Here is a tiny trained network, its code and every weight. The questions are about switching its units off for an input and a class, where a switched-off unit gives its printed mean instead of its output.

import numpy as np


def w(rows, s, z=0):
    codes = np.array(rows[::2]) - 128.0
    scale = np.full(codes.shape[1], s)
    scale[-1] = z or s
    return codes * scale


def f(y):
    return y / 2 * (1 + np.tanh(0.7978845608 * (y + 0.044715 * y**3)))


def log_softmax(a):
    a = a - a.max(-1, keepdims=True)
    return a - np.log(np.exp(a).sum(-1, keepdims=True))


def net(x, mask):
    res = np.array(x, float).reshape(1, 3) / 4 @ E
    y = f(res @ A[0][:, :-1].T + A[0][:, -1])
    res = res + np.where(mask, y, B[0][:, -1]) @ B[0][:, :-1]
    return log_softmax(res[-1] @ U[:, :-1].T + U[:, -1])


A, B = {}, {}
E = w([
[175,139,31,89,90,242,244,79,213,165],'x0',
[70,105,206,115,124,130,121,249,219,122],'x1',
[139,123,231,66,243,184,80,89,141,198],'x2',
],0.012)
A[0] = w([
[125,155,87,125,92,171,126,49,117,115,242],'neuron 0',
[170,150,140,172,162,143,137,123,91,141,105],'neuron 1',
[122,106,130,52,149,209,151,132,188,205,187],'neuron 2',
[157,104,128,59,204,202,132,104,135,255,255],'neuron 3',
[108,129,106,214,111,61,84,161,92,19,227],'neuron 4',
[133,191,139,180,157,115,72,100,58,104,235],'neuron 5',
[117,104,109,230,50,108,174,126,127,83,251],'neuron 6',
],0.0092,0.0035)
B[0] = w([
[211,144,95,93,76,127,160,74,124,74,201],'neuron 0',
[176,145,152,168,119,108,111,50,97,121,147],'neuron 1',
[154,71,141,114,225,141,188,94,189,127,221],'neuron 2',
[201,98,206,132,148,175,131,49,197,176,250],'neuron 3',
[55,1,97,135,140,104,191,164,101,106,252],'neuron 4',
[159,128,147,167,141,30,54,110,72,149,212],'neuron 5',
[219,167,80,165,45,159,251,150,120,34,221],'neuron 6',
],0.0088,0.017)
U = w([
[23,122,172,124,205,104,77,183,126,157,206],'0',
[180,164,178,149,121,125,41,86,125,195,73],'1',
[160,96,151,63,210,183,154,102,203,158,184],'2',
[74,100,135,187,129,129,155,183,141,83,8],'3',
[144,143,101,154,113,115,138,84,79,134,99],'4',
[169,248,107,126,117,189,168,140,177,109,132],'5',
],0.011,0.0017)

Each question gives the input, the list of numbers given to net, and the class t.
The units are the neurons (one row each of A and B). Each row of codes is followed by its name. A weight is (code - 128) times the scale printed after its matrix; where a second scale follows, it is the last column's (A, B and U).
mask holds one flag per neuron, in row order. A switched-off neuron (its flag False) gives its mean, the last column of its row in B, instead of its output. The means were averaged over made-up inputs and are rounded, as every weight is.
A unit's drop is (log p(t) with every unit on - log p(t) with that unit switched off) / (log p(t) with every unit on - log p(t) with every unit switched off).
top k neurons: the k neurons with the biggest drops, biggest first
drop when u is switched off: that unit's drop, to one decimal
input [-6,-6,2], class 1: top neuron -> [neuron 5]
input [8,-6,-2], class 5: top 3 neurons -> [neuron 0; neuron 4; neuron 6]
input [6,7,-3], class 5: top 2 neurons -> [neuron 4; neuron 3]
input [8,-2,-2], class 5: top 4 neurons -> [neuron 4; neuron 0; neuron 6; neuron 5]
input [3,-8,-8], class 5: top 3 neurons -> [neuron 6; neuron 0; neuron 5]
input [-4,-4,-6], class 3: top 2 neurons -> [neuron 4; neuron 3]
input [-2,0,-1], class 3: top 2 neurons -> [neuron 3; neuron 0]
input [2,-5,0], class 5: top 4 neurons -> [neuron 4; neuron 5; neuron 0; neuron 2]
input [-6,2,5], class 0: drop when neuron 3 is switched off -> 0.1
input [4,-6,-8], class 5: drop when neuron 6 is switched off -> 0.4
input [-4,8,2], class 0: drop when neuron 6 is switched off -> 0.4
